What can hang from each mark
z319: z289 z795 z971
z289: z407 z795
z407: z259 z289
z633: z289 z407 z538
z795: z259 z289 z396 z791
z971: z289 z633
z538: z791
z259: z538 z795
z791: z396 z407 z538
z396: z259 z289 z319 z791 z795

Each row was made from one small tree. The marks that hang from a mark follow it in brackets, in the order of their numbers. Every link used is in the known rows. Write each row's tree.
Known rows
z538{z791{z407{z259{z795}}}}: [-10.8  -3.4  -6.5   3.3  -3.1   5.3  -4.7  -6.4   5.4   6.4  -2.3 -10.5
  13.3  15.2  -6.6   6.3   1.1   6.5   4.9   8.6  -2.0  -5.8   0.5   6.0
   3.8  -5.8   2.3  -1.8   0.9   6.6   4.8 -16.3   5.2  -4.1  -3.9   3.1
  -7.7  -2.0  -3.2  -0.8  13.5  -5.4  -2.2  -6.8  14.8]
z407{z289{z795{z259 z791{z396}}}}: [ -5.5  -3.0 -11.8  16.9   1.4   3.2 -10.8  -6.3   1.6  10.6  -1.9 -19.0
   4.3   1.3  -3.1   6.3  -4.9  11.6  -0.8   4.9   1.0  -9.2  10.3 -13.3
   5.0   9.9 -10.2 -11.9  -6.2   0.0   1.4   0.6  25.2  -0.6   2.0  -8.8
  -3.7  -0.7   3.5  -5.2   6.2  16.8  -0.5   1.1   6.8]
z259{z538{z791{z396{z319{z971}}}}}: [-14.0  -1.2  -0.2   5.1   8.5   6.8  17.2  -4.8   5.6  -2.6   4.5  -0.7
  11.7  16.2  -9.7  -5.1   5.3   1.4  -9.4   7.7   9.7  -0.5  -4.1   6.6
   7.2  -3.0   9.9  -5.9  -7.7   1.0  11.1  -8.3  -4.6 -23.8   8.8  -3.3
  -5.5   3.5  -5.6   6.3  11.9  -0.4  -1.4   3.8   6.2]
z396{z319{z289} z791}: [-28.9  -7.4  12.2   4.2  -0.4  -2.4  14.7  13.3  16.6  -2.7  31.0   3.7
   8.2  -6.6  -6.1  -9.6   4.2 -15.4  -0.3 -12.9   7.6   3.7  -9.6   2.8
   2.7  13.4 -16.5  -1.1   3.3  -1.3  -9.2  -4.3  -0.1 -16.1  -9.2   6.1
 -15.5   2.4  -6.7  -0.1 -11.4 -15.7  -5.1  15.8   7.1]
z396{z259 z289 z319{z795{z791{z407}}}}: [-31.6 -21.6  13.6  14.1   7.6  -9.3  15.5 -13.1  -1.4   7.2  30.7   5.4
  10.7  -0.8 -18.6  -9.9   4.6  -7.5  17.2 -20.2   4.8  -8.6 -12.0   8.0
  -2.9  19.5 -12.5   7.1   6.5  -0.8 -12.2  -6.4  -5.2 -11.4   5.2   1.6
 -21.3  15.4  -3.6  -3.4 -10.7   0.1   5.3  25.7  11.3]
z795{z259 z289 z396{z791{z407}}}: [ -1.8  -0.9  15.8  13.8  -4.1   6.4  10.3   2.4 -25.0  32.0  14.3 -16.9
  11.0  -1.5  10.0 -11.7  -6.4  -4.5  -7.4   9.3   0.0  -7.5  18.2  15.2
  -7.3   1.6 -33.4  -3.9  -2.4  -6.3   6.8  -3.0  33.5 -28.3  -9.0  -7.8
 -28.4   5.3  -4.8  12.9   6.2  17.5   0.4  22.9   3.8]
z633{z289 z407 z538}: [  7.0 -20.4   1.3 -11.3   5.4  26.5   8.9  -6.7   9.3  -2.2  -4.0 -19.7
 -13.0   6.0  -0.7  10.7   7.7  19.7   7.0 -11.3   3.0  -7.2 -24.1  -2.0
  31.9 -17.6 -12.7  -0.6   7.8 -12.2   9.2   1.5   9.9   7.1  -5.0   6.2
   1.5   1.4  19.3  14.0 -11.4  -2.6  10.8  -7.4   0.2]
z289{z407 z795{z396}}: [  4.5   8.1  -7.6  -3.7  -5.1 -13.3 -13.3  -2.5   1.2  18.9  -9.4  -7.4
  -0.8  -0.9  -2.5  -2.2 -11.9  -0.6 -12.6  13.4  11.3  -1.2  15.2  12.5
  14.0   3.7   5.8 -14.5 -10.4   1.5  13.0  22.9  19.4  16.7  -1.7 -12.2
  -5.4  10.0  -0.4 -11.9  -6.2  20.2  -7.1  -3.1  -3.1]
z795{z396{z259 z289 z319} z791{z538}}: [-34.1 -18.4  14.8  20.3   9.8   6.0  24.9  -9.1 -12.6  23.1  19.4  -7.4
  18.6  -2.7 -10.3  -8.3  -7.8   2.3  -3.1   1.1   7.4  -5.3  -6.6  10.9
  -5.2  19.3 -26.8  -7.6   1.7   4.2  -4.0   7.7  17.2 -13.8  -0.6  -9.7
 -32.2  17.5  -1.2   6.1   2.2  11.5   7.5  38.0  10.3]
z538{z791{z396{z319} z407}}: [-19.0  -1.4   3.7   7.9   1.9  -6.5   1.5  -5.5   0.5  13.0   5.6  -2.2
  10.7  22.1 -10.4  -7.2   2.9   0.1   4.0   3.7   7.4  -9.4   0.2   6.3
   8.0  -5.4  -0.3  -6.2   2.9   6.7  -4.5 -27.1   6.6 -14.3   1.6 -11.2
 -16.3   3.4  -8.7   1.8   8.5  -7.0   0.6   0.4  -4.3]
z319{z795{z259 z396 z791}}: [  0.7   3.1  10.0  11.4 -10.9   2.2  -4.2   0.6 -20.3   4.1   8.8  -6.3
  21.5  -6.1  -2.4  -9.1 -13.5  -4.8  -4.7   6.2  13.1   4.1  -3.0  19.0
  -0.9  12.2  -7.3 -18.1  -4.2  -7.3  16.1  16.3  23.0 -15.1   3.4  -8.7
  -3.5   0.7   2.1   3.4   3.8  28.1   6.7  14.6   3.4]
z538{z791{z396{z259 z319 z795{z289{z407}}}}}: [-24.2  -9.4   0.1  11.7   7.4  -5.0   7.5  -6.3   1.6   8.2  11.1   3.9
  13.0  25.0  -9.0  -0.2   6.9 -12.4   0.7  -5.3  12.5 -11.1  -5.1   2.6
   7.6   3.7  -7.6  -6.9   5.9   8.9  -6.3  -7.6   6.2 -12.3   4.0  -7.3
 -17.4   1.4  -2.9  -0.5  13.4   5.4  -1.4  15.5   0.4]
z791{z396{z259} z407}: [-19.6 -19.7   9.4  18.5   9.7 -28.0   7.8 -19.3   0.6  17.9  -2.8   2.1
  -1.0  18.9 -10.0 -19.3   3.2  10.2   9.6   9.8   2.0 -13.7   2.8  -4.4
  12.8  -7.8   1.1   4.5   1.2  -4.4  -9.4 -24.2   2.7 -18.1   3.1  -7.9
 -15.6  18.7  -1.8   2.8   1.3 -13.5  -1.8   6.3   0.4]
z633{z289{z795{z259 z791{z396 z538}}} z407}: [ -0.9 -11.5  -3.4   3.5   1.6  19.1  -1.7 -10.2  -4.9  17.9  -1.9 -22.1
 -11.5  14.7   0.6  -5.5   1.0  14.5   0.6   0.2  15.8  -8.0 -11.5 -10.5
  27.9  -3.6 -16.1 -14.3   3.6  -4.4   6.6   4.0  29.7  11.0   5.0  -1.2
 -11.8   1.2  16.3   2.2  -1.0  10.8   5.3   1.1  -3.7]
z538{z791{z407{z259}}}: [ -9.2  -1.0  -5.6   2.1  -2.7   2.7  -5.5  -5.6   2.1   8.8  -1.2 -10.0
   9.6  13.7  -8.2   7.8  -1.2   3.6   6.0   7.9  -2.2  -7.5   2.3   5.3
   3.9  -3.9   1.0  -3.1   4.8   4.5   0.0 -21.7   6.2  -2.4  -5.1  -1.9
  -7.0  -2.4  -4.0   0.2  12.2  -7.6  -0.2  -4.8  10.3]
z795{z259 z289 z396{z319} z791{z407 z538}}: [-13.9  -1.2  18.3  22.5  -6.0  12.7  20.5  -8.8 -35.2  50.0  17.5 -27.3
  26.3  -0.6   0.6 -15.7 -13.5   8.4  -9.9   9.9   7.1  -7.6  21.0  22.7
  -6.1  15.9 -40.7 -14.2  -1.8  -1.1   1.8   3.7  45.8 -30.5   6.0 -22.2
 -34.1  15.9  -2.6  16.5  12.7  29.6   6.9  37.7   3.0]
z791{z396{z289{z795}} z407 z538}: [-26.6 -18.5  11.0  15.9   5.8 -15.9   5.6 -16.3  -0.2  37.9  -4.8  -6.5
   0.7  14.3 -15.8 -23.5   1.5  16.3   8.8  14.4  16.2 -14.0  -7.2  -1.3
  28.2  -0.7  -4.8   3.8 -12.2   1.9 -17.9 -23.4  13.7 -20.3   4.2 -14.9
 -29.3  26.9   1.3   7.9   0.1   0.0  -6.5  13.7  -8.9]
z633{z289{z795} z407 z538{z791{z396}}}: [ -0.1 -14.3  -3.7  -5.4   7.3  28.7   0.4  -9.3  11.6   3.2  -6.5 -21.4
  -9.8  20.6  -6.7  12.1   8.1  14.2   2.8  -5.5  14.6 -14.6 -26.2  -0.6
  40.6 -18.6  -8.1 -13.7   2.3  -3.3  10.9  -3.4  22.9   9.7  -3.1  -4.0
  -7.1  -1.3  17.5   5.0  -3.8   6.6   4.4  -8.6  -3.1]
z971{z289{z795{z259 z791{z396 z407 z538}}}}: [-11.8   1.8   5.4   6.9   7.2   3.9  -8.8 -10.7   1.0  22.5  10.8  -5.3
   5.6   6.3  -6.0  -3.6 -11.9   7.8  -3.4   6.8  -3.3  -9.1   6.1   3.9
  16.4   0.1  -1.2 -10.1  -2.8  13.7  -3.8   1.3  28.8  -3.5   3.7 -11.0
 -11.5   8.0   9.4  -4.2   5.2  10.5   2.2   2.3   4.3]
z407{z259{z538{z791} z795{z289 z396{z319}}}}: [-15.3 -12.9  -2.8   6.7   6.7  23.2  17.3  -2.0   4.5  -2.3   6.6 -21.4
  23.9   8.8   1.7   7.4   5.5  11.9  -6.3  15.7  -2.0  -5.2   1.4   3.1
  -3.5   2.8   0.0  -1.9 -12.8  -6.6  20.2  -1.8   8.3 -21.2  -0.5  16.1
  -7.9   1.3   1.5   5.8  27.6  11.8  -6.5   0.3  25.5]
z633{z289 z407{z259} z538}: [  3.1 -28.5  -1.0  -9.6   8.8  29.3   9.8  -6.6  11.2  -4.8  -4.5 -28.7
 -11.1   7.6   0.0  18.1   5.7  24.2  10.5  -6.6   0.8 -12.6 -23.2  -7.9
  30.3 -11.8 -10.6  -0.8   8.5 -20.6   7.9  -5.4  13.8   8.3  -7.6  11.3
   6.1   0.6  22.2  13.9  -2.4  -5.9  11.4 -11.2   5.7]
z633{z289{z795{z259 z791}}}: [  4.0   1.4  -2.3   2.8   3.3  17.9  -5.3  -9.0   1.6  12.9  -1.6 -10.2
  -8.1   4.8   4.5   5.3  -1.2   0.9  -1.7  -1.8   4.4  -7.1  -2.9  -4.9
  10.6   4.9 -16.4  -8.2  -4.1   0.4  10.8  13.4  21.9  13.1   5.1  -1.2
  -2.3  -2.0   6.5  -3.9   3.7  16.0   2.0   7.1  -3.2]
z795{z259{z538} z289}: [  4.5   2.2   2.0   6.3   1.4  17.2  13.7  -5.4 -19.3  19.1   7.3 -11.0
   7.3   3.6   3.8  -1.0   2.1   0.4  -8.7   2.7   1.5  -3.1  15.7   9.0
  -6.0   3.4 -16.8  -2.2  -6.7  -3.7   9.2   0.3  15.8 -22.5  10.7  -3.1
  -8.5   0.0   3.4  13.2  17.0  23.9  -2.1  13.5   7.7]
z538{z791{z396 z407}}: [-14.5   0.0   0.5   8.2   1.1  -6.8  -3.8  -6.3  -0.4  13.6  -4.2  -2.1
   8.8  23.1 -10.0  -6.4   1.4   1.8   3.8  10.1   6.2  -7.7   0.8   5.6
  10.5 -10.2   1.4  -4.8   1.2   8.1  -1.1 -24.6   7.8 -12.0  -0.4 -10.8
 -14.1   1.0  -6.6   2.6   9.5  -4.9  -0.9  -2.5  -1.2]
z259{z538 z795{z396{z289{z407} z319 z791}}}: [-25.7 -16.8   3.0   1.9   5.4  12.8  27.7   0.6  14.6  -0.1  11.8  -3.9
  18.4   3.3   0.5 -14.7   8.6   9.7 -13.6  10.4   2.4   6.2  -4.4  17.5
   2.6  -2.0  -1.7   2.2 -22.7   0.9  27.1  14.5  -6.7 -26.3   1.2  20.4
 -21.0  13.8  -5.3   6.2   1.2   8.7  -7.8   8.1  25.4]
z971{z289{z795{z259}} z633{z407}}: [ -2.5  -2.2   4.6   4.1   3.6  11.2 -18.5  -1.2  -6.6   9.0  29.5   3.8
   2.6  -1.2  -6.1   6.7 -10.9   5.8  -3.3   2.7  -3.3 -10.9   5.2   4.4
  14.2  -6.6  -2.1  -5.9   8.3  13.1   7.5  -2.2  36.2  11.2  -8.3   6.0
   2.0  -1.2  17.8  -2.8 -11.9   1.5  12.1 -15.6  -1.1]
z289{z407 z795{z396{z259} z791{z538}}}: [-10.6  -0.4  -8.5   8.4  -1.3 -10.2  -5.8 -10.8  -1.0  28.0 -10.5  -8.7
   8.8   3.0  -8.3  -2.5 -14.6   3.5 -16.5  14.5  16.0  -2.1  12.7  15.7
  16.2  11.1  -3.0 -22.0  -7.9   7.6   8.3  31.1  27.3  16.6   2.2 -18.4
 -14.1  15.6   3.8 -12.7  -3.4  25.1  -4.9  15.1  10.1]
z633{z289{z407{z259} z795}}: [  5.0  -4.1  -9.1  -6.9   5.3   4.3 -12.3  -6.9  13.9  11.2 -10.6 -12.3
 -10.6   5.9   2.6  11.0   0.3   4.8   1.3   2.3   4.3  -7.6   1.0  -8.8
  21.2   2.1  -3.5  -1.6  -4.3  -6.1   9.7  12.4  14.0  22.5  -1.0   3.8
   4.9   2.1   8.3  -6.4   2.8   9.5  -1.3  -6.6  -1.6]
z396{z259 z289{z407} z319 z791{z538} z795}: [-56.7 -44.8   8.2  11.4  10.3 -11.6  33.2  -6.6  20.5  15.1  39.0  13.6
   4.6   7.1 -11.6  -8.2  11.7 -17.8   7.9 -27.4  13.2 -13.9 -24.0   5.0
  13.9  27.6 -28.4   6.8   6.8   4.3 -30.2   5.6  -9.3 -13.8  -3.5  11.3
 -38.6  25.5  -1.1  -0.6 -15.4 -10.7  -1.2  51.8  15.3]
z289{z795{z791{z407{z259} z538}}}: [-11.1   0.1  -6.4  10.3  -4.3   3.6  -4.0  -9.9   2.6  20.8  -5.9 -15.5
   5.4   3.7  -7.5  -2.6  -8.4  10.1  -4.7  13.7   7.5  -8.6   5.7   5.3
  13.1  10.6  -1.2 -14.5  -9.6   4.5  -2.0   5.6  23.8   8.6   3.9 -10.8
 -10.4  10.7   1.6 -11.3  -0.2  11.5  -6.9   9.3   9.0]
z396{z259{z795{z791{z538}}} z289}: [-29.7 -26.8   1.4  17.5  13.1   4.9  14.9 -16.4   4.2   9.2   5.3   3.1
   8.8   6.8 -10.3  -4.3   6.5   4.5   7.4  -6.1   1.6  -3.2 -12.6   1.5
  -2.8   7.2 -14.1  11.8  -3.3  12.3  -1.3  10.1  -3.4  -4.7   3.7  11.2
 -22.0  11.1   5.1  -1.6   0.8   4.9  -1.4  20.3  25.7]

Write each row's tree
[ -4.4 -12.1  -2.1   8.3   2.1  16.7  -9.3   0.4  -3.1   4.4  10.2  -8.2
  -0.1   4.3  -2.3   8.4  -2.5  10.4   0.9   8.2   5.3 -11.8  -1.6  -4.2
  14.0  -0.4 -12.3  -3.1   5.9  -2.5  14.7  -1.7  31.1  19.5  -9.1  12.5
   6.1  -3.0  13.0   0.0 -10.6  -0.5  11.3  -9.6  -0.5] : z971{z633{z289{z795{z791}} z407{z259}}}
[-13.1  -4.7  -0.7   4.3  -4.0 -10.0  -2.9   1.3   9.2   8.1  -3.1  -9.8
  13.8  -5.1 -12.9  -4.8 -11.3   2.0  -0.3  15.2   7.3  13.1   2.6   3.5
  10.4   9.1  -6.1   2.4  -3.7  -1.3  15.5  18.7  11.7  -4.4  -5.5   5.5
   1.9   2.7   5.6   5.6   6.0   5.6  -7.8  -3.9  15.9] : z319{z289{z407{z259{z795{z396 z791}}}}}
[-10.7 -11.4  -9.2   1.6  -0.4  -4.8  -1.8  -1.9   5.3  12.9 -14.0 -13.9
  15.0   6.7  -0.9   1.7  -8.3  13.7  -7.4  14.2   7.3   2.5  10.8   9.1
   9.1   6.4   2.0  -5.9  -6.5  -2.7  11.1  17.8  12.7   6.1  -0.1   2.3
   0.0   8.2   5.4  -0.8   7.6  10.9   0.4  -3.5  15.7] : z289{z407{z259{z795{z396 z791{z538}}}}}
[-23.7 -19.0  15.3  24.1  14.5 -18.9  17.1 -11.8   9.1  -2.5  12.8   4.5
   9.6  11.4 -11.6 -19.4   5.3  -2.2   3.8  -4.8  16.4  -2.1 -12.2 -10.6
   6.5   5.9   0.8   6.2  -1.2  -3.3  -1.8   3.0   0.0 -27.1   8.4  -0.4
  -7.9  12.6   0.7   0.4   4.4  -8.7  -3.3  10.0  -0.6] : z791{z396{z259{z795} z319{z289 z971}}}
[ -6.4  -2.5   0.6   2.9   2.8   5.3  -1.9  -4.8  -5.5  16.3   7.5  -2.9
  -8.8  -0.6  -5.9  -1.9  -3.3  -5.1   6.2  -3.6   5.6  -8.0  -0.9   3.0
  -1.1  11.1  -9.9   2.6  -7.1   4.0  -2.3  -1.9  10.1   4.3   2.9  -1.5
 -12.8   4.2  -0.3  -3.1  -3.5  11.8  -2.5   5.5  -4.0] : z396{z289{z795{z259}}}
[  4.3  -1.3  17.6  10.6  -0.5   0.5  14.0  -4.0 -20.9  10.8  22.2 -10.0
   6.9  -7.8   4.5  -6.8 -13.3  -4.8  -6.9  -3.9   9.1  -3.3   4.1   8.2
 -13.4  14.0 -13.0  -9.8   2.3 -12.2   7.9   7.0  19.6 -21.5   3.3  -9.6
  -6.7   7.4  -3.4   8.4   7.0   6.7  10.6  14.9 -13.9] : z795{z259 z396{z319{z971}}}
[ -5.4  10.6  -5.4   7.5  -2.9   2.4  -0.9   3.3 -12.5  27.5 -12.0 -14.0
  15.7   9.1  -1.4  -8.4  -6.9   1.1  -8.7   9.6   2.8   3.5  28.7  17.6
   1.1   4.9 -18.3  -1.8  -1.5   9.1   7.4  19.6  24.2   3.1   5.1 -13.4
 -10.6   0.1  -4.1   0.2  -2.6  26.2   2.0   9.6  11.7] : z795{z289{z407} z791}
[-40.4 -22.8  10.7   9.9  -1.7   1.9  28.0  -7.0   3.1  21.0  30.7  -3.0
   7.7   3.8 -12.4 -17.1   1.1  -2.8  13.2 -11.5   4.6 -11.3 -14.2   8.6
   6.0  26.1 -26.2   8.3  -0.3   4.9 -18.3  -1.1   1.6 -17.2   7.1   4.1
 -29.1  21.3  -7.7   7.0  -9.6   0.5   3.1  36.5  -1.1] : z396{z289 z319 z795{z791{z407 z538}}}
[-17.5 -20.9   6.4  15.7  13.6  -1.2  31.5 -19.4  14.5 -12.5  21.2   2.7
  12.6   3.8  -7.1  -7.4  11.0   3.5  -4.5 -14.2   5.1  -0.6 -10.0  -0.4
  -3.6   7.3   7.9   6.5  -3.0  -2.9   7.0  15.9 -16.1 -23.5  13.5  11.7
  -4.6  16.5  -1.3  -4.5   1.4 -10.1  -1.1  16.1  19.9] : z396{z259{z538 z795} z319{z971}}
[-22.4  -7.3   2.1   2.1  -0.2  -2.1  13.7   0.2  12.7   2.4  16.1  -6.4
  15.4  -2.4 -11.8  -5.7  -1.5   1.7  -2.1  -1.3   7.3   7.4   0.9   5.8
   4.2  15.5  -4.3  -1.4  -3.3  -2.5   7.2   9.0   1.1 -10.4   5.2   6.6
  -1.9   6.8  -0.2   2.6   3.2   0.2  -4.5   3.2  12.3] : z396{z319{z289{z407{z259{z538 z795{z791}}}}}}
[-10.0  -5.6   1.2  13.7  -6.8  10.8  13.6  -3.7 -13.1  16.1  12.3  -7.6
   9.3   7.6   3.7  -6.7  -3.9  -8.8  -1.6  -1.2   2.8  -7.2   4.0   8.0
  -2.3  17.3 -27.4  -3.4  -0.2   3.0  -0.2  17.5  20.6 -14.2   9.0  -0.3
 -11.8   1.8   0.2   6.2   7.3  22.9   0.7  29.5   3.9] : z396{z795{z259 z289 z791}}
[ -5.0  -5.7  11.6   8.9  -1.6   5.2   8.8   4.6 -15.2  12.1  14.9  -5.4
   5.7  -3.6   9.6  -4.3 -10.1  -7.2 -10.5   4.7   5.1  -3.2   3.2  11.5
  -8.8   6.5 -20.4 -14.6  -1.0  -7.4   8.4   1.7  22.1 -17.0  -8.2  -3.3
 -16.2   1.8  -1.5   7.7   5.3   7.5   4.8  17.3   0.9] : z795{z259 z396{z791}}
[-14.8 -15.2 -10.7   3.2   6.1  19.7  10.9  -4.3  13.4 -10.5  -2.2 -14.1
  17.1  12.2  -1.0  11.0   5.7  14.0  -3.9  14.3  -1.8  -2.9  -4.1  -0.1
   0.7   0.7  10.3  -2.3 -12.0  -4.1  17.6  -3.3  -1.3 -10.8   1.7  19.4
   2.2  -1.4   4.5   1.6  24.7   2.3  -6.3  -7.6  28.5] : z407{z259{z538{z791} z795}}
[-19.1  -5.8  -2.1   1.6   0.5  15.6  18.8  -4.0  13.1  -3.3   8.6  -5.8
  27.3   6.7  -6.6  -4.9   6.1   7.8 -16.0  14.0   6.1  11.0  -6.5  17.3
   5.4  -5.2   4.1  -6.0 -18.5   7.2  34.2  16.0  -3.1 -25.8   3.7  14.5
 -12.9   5.7  -1.7   7.1  16.9  13.5 -10.7   1.4  26.0] : z259{z538{z791} z795{z396{z319{z289{z407}}}}}
[-21.0 -18.8  -3.4   9.3  -0.7  -2.3   2.2   3.3  19.1   3.5   3.7 -13.7
   7.7   3.5   2.0  -2.9   4.6  11.1   4.9   6.3  -8.4  -7.0   3.3  -4.1
   7.3  -1.3  -8.6   4.8  -3.4  -5.2  -3.4 -14.6   5.4 -11.7 -14.6  12.8
 -13.3   5.3  -4.4  -1.8  -5.5 -16.2  -3.4   1.2  24.4] : z396{z791{z407{z259{z795} z289}}}
[-33.4 -30.7   7.5  17.4  17.8 -11.4  24.7 -14.0   5.5   5.1  10.3  10.3
  -1.9  19.2 -10.9 -15.4   9.2  -3.7   8.2   2.5   7.6 -13.7 -16.7  -7.7
  11.0   6.2  -6.2   8.7  -5.5  -2.3  -6.7  -8.9  -6.9 -25.0   7.2   5.8
 -19.3  16.0   1.1   8.0   6.1   0.0  -3.9  22.8   2.0] : z791{z396{z259{z538} z289 z795}}
[  6.5  10.4   7.4  12.0  -4.2 -13.5  -5.6  -5.0  10.3  -0.2   2.5  -6.4
   0.0 -12.4 -17.5 -12.8 -11.4  -9.8   1.7   4.0  16.5  11.2  -7.8  -6.9
  13.7   9.6   4.9  10.0  -4.2  -0.4   7.2  25.0   9.6 -10.8  -0.5  -5.7
   8.3   4.4  -0.1  -3.4  -8.6  -4.1 -10.0  -0.2  -3.3] : z319{z289{z795} z971}
[ -7.7 -25.4 -15.9   2.8   1.0  14.3   5.0  -3.7   8.9  -8.7  -0.5 -31.3
   5.1   5.6  -2.2   4.8   6.5  31.2   5.7   8.8  -4.5  -2.6  -3.6 -18.0
  12.9  -6.1   3.7  -0.1   0.7 -13.4  10.5  -9.9   5.3  -6.2  -4.3  21.4
  -0.4  -0.7  13.1   6.2   7.4  -4.6   0.5 -18.9  26.9] : z633{z407{z259{z538 z795} z289}}
[ -9.4  -3.1  13.2   9.6  -6.5  -8.6  -2.2  -3.2   1.9  -8.5  16.8   2.7
  23.1 -14.6 -21.9  -6.5  -3.7 -12.6   3.6   7.9  14.2  13.5 -24.0   6.1
  14.8   5.8  -0.7  -2.6  -3.2  -5.1  17.4  13.3   3.6 -27.7  -7.4   3.3
  -4.0   2.2   7.4   9.0   8.3  13.9 -10.8  12.5  15.8] : z319{z289 z795{z396{z259{z538{z791}}}}}
[-27.0 -12.7  10.8  13.0   6.5 -13.1   8.9  -5.3   5.6  19.7   6.7  -0.9
  10.6   7.7 -14.4 -14.5   1.2   3.4  -3.6   2.5  28.1  -2.9 -12.4  -4.9
  25.3  11.0  -3.7 -10.3  -7.1  -0.5 -14.6  -3.2  13.4 -18.9   7.6 -15.6
 -15.5  17.3   7.2   6.2   8.1   5.6  -7.1  15.6 -11.6] : z791{z396{z319{z289{z407 z795}}} z538}
[-15.1  -9.5   2.6  -0.8   8.7   8.5   9.0  -2.2   8.4   4.6  -1.2  -2.5
   8.3  14.0 -12.2  10.2   1.2   1.6  -0.6  -7.0  10.8  -9.2 -10.2  18.2
  14.9  -3.2  -3.8  -7.2  -2.2   2.8   0.3  -6.5   6.4  -6.5   0.4 -12.9
  -5.5   4.4   2.0   7.0  -0.5   5.1   4.9   2.4  -1.7] : z633{z538{z791{z396{z289{z407} z319}}}}
[ -7.2   3.3  10.1  -0.1   7.3   7.9  -5.4  -1.0   3.0  10.2  26.7  -2.4
   3.4  -4.4   1.3   2.4  -9.9  -3.7  -5.9  -1.5  -7.2  -8.5   2.9   4.0
   6.6   1.7  -3.5  -9.9  -0.8   8.1   0.4   3.9  23.9  -4.4  -5.6  -2.7
 -12.5   3.8   5.7  -6.1   1.9   7.2   1.9   2.5   1.9] : z971{z289{z795{z259 z396{z319 z791}}}}
